W =
[[-0.92,-1.64,-0.25,+0.15,+0.17,-0.95,-0.87,+0.72,+1.07,+1.77],
[+0.68,-1.27,+0.78,+1.17,+1.41,+1.07,-0.35,+0.19,+0.45,-0.15],
[+5.52,-2.25,+3.43,+1.47,+5.54,-1.59,-2.13,+0.26,+5.58,+0.53],
[-1.02,-2.66,-0.75,+0.09,+0.52,-0.90,+0.65,-1.06,+0.62,+3.15],
[-0.64,+1.62,-0.97,-1.58,-1.61,-1.49,+0.78,-0.65,-0.54,+0.36],
[-1.71,-0.94,-0.35,+1.08,-0.56,+1.98,-0.36,+1.00,-1.41,-0.46],
[+1.46,-0.02,+0.61,-1.39,+0.80,-4.26,-1.75,+0.73,+3.84,+1.98],
[-3.31,-1.22,-1.86,-0.03,-1.84,+0.88,+1.13,-0.50,-2.30,+1.57],
[+4.89,-0.67,+3.26,+0.96,+4.22,-1.74,-2.94,+1.53,+5.14,-0.70],
[-3.89,-2.02,-0.99,+1.50,-1.49,+2.34,-1.37,+2.50,-1.85,+0.17]]
Indices start at 0.
(0, 0): -0.92
(7, 4): -1.84
(9, 1): -2.02
(6, 6): -1.75
(5, 2): -0.35
(0, 9): +1.77
(6, 0): +1.46
(1, 1): -1.27
(7, 0): -3.31
(8, 8): +5.14
(4, 5): -1.49
(0, 5): -0.95
(4, 7): -0.65
(0, 3): +0.15
(6, 5): -4.26
(7, 3): -0.03
(1, 5): +1.07
(7, 8): -2.30
(3, 8): +0.62
(3, 6): +0.65
(2, 1): -2.25
(0, 8): +1.07
(7, 6): +1.13
(4, 1): +1.62
(6, 2): +0.61
(9, 2): -0.99
(5, 9): -0.46
(4, 0): -0.64
(3, 3): +0.09
(2, 5): -1.59
(8, 0): +4.89
(6, 4): +0.80
(6, 1): -0.02

x =
[[-2.66, -2.36, +1.18, +7.06, -2.24, +7.02, -1.08, +1.20, -1.67, -3.98, +1.19, -2.78, +7.07, -2.97, -1.75],
 [+4.96, +5.36, +5.03, +2.11, -4.25, +1.83, -4.61, +5.14, -4.44, -3.75, +5.06, +4.75, +1.43, +4.39, -4.20],
 [-5.18, -5.03, +0.84, +6.70, -0.62, +6.76, +0.56, +0.86, +0.04, -2.38, +0.81, -5.22, +6.99, -5.27, -0.28],
 [+2.85, +2.79, -0.31, +0.51, +2.19, +0.54, +2.28, -0.31, +2.08, +2.20, -0.31, +2.85, +0.56, +2.89, +2.33]]
x[0][0] = -2.66
x[:, 13] = [-2.97, +4.39, -5.27, +2.89]
x[3][9] = +2.20
x[0] = [-2.66, -2.36, +1.18, +7.06, -2.24, +7.02, -1.08, +1.20, -1.67, -3.98, +1.19, -2.78, +7.07, -2.97, -1.75]
x[3][12] = +0.56
x[2][1] = -5.03
x[1][14] = -4.20
x[3] = [+2.85, +2.79, -0.31, +0.51, +2.19, +0.54, +2.28, -0.31, +2.08, +2.20, -0.31, +2.85, +0.56, +2.89, +2.33]
x[2] = [-5.18, -5.03, +0.84, +6.70, -0.62, +6.76, +0.56, +0.86, +0.04, -2.38, +0.81, -5.22, +6.99, -5.27, -0.28]
x[1][5] = +1.83
x[2][8] = +0.04
x[3][11] = +2.85
x[0][10] = +1.19
x[2][10] = +0.81
x[2][11] = -5.22
x[1][6] = -4.61
x[2][13] = -5.27
x[1][8] = -4.44
x[2][9] = -2.38
x[1] = [+4.96, +5.36, +5.03, +2.11, -4.25, +1.83, -4.61, +5.14, -4.44, -3.75, +5.06, +4.75, +1.43, +4.39, -4.20]
x[3][2] = -0.31
x[2][14] = -0.28
x[2][2] = +0.84
x[0][7] = +1.20
x[0][6] = -1.08
x[1][10] = +5.06
x[0][9] = -3.98
x[3][3] = +0.51
x[3][4] = +2.19
x[0][3] = +7.06
x[:, 1] = [-2.36, +5.36, -5.03, +2.79]
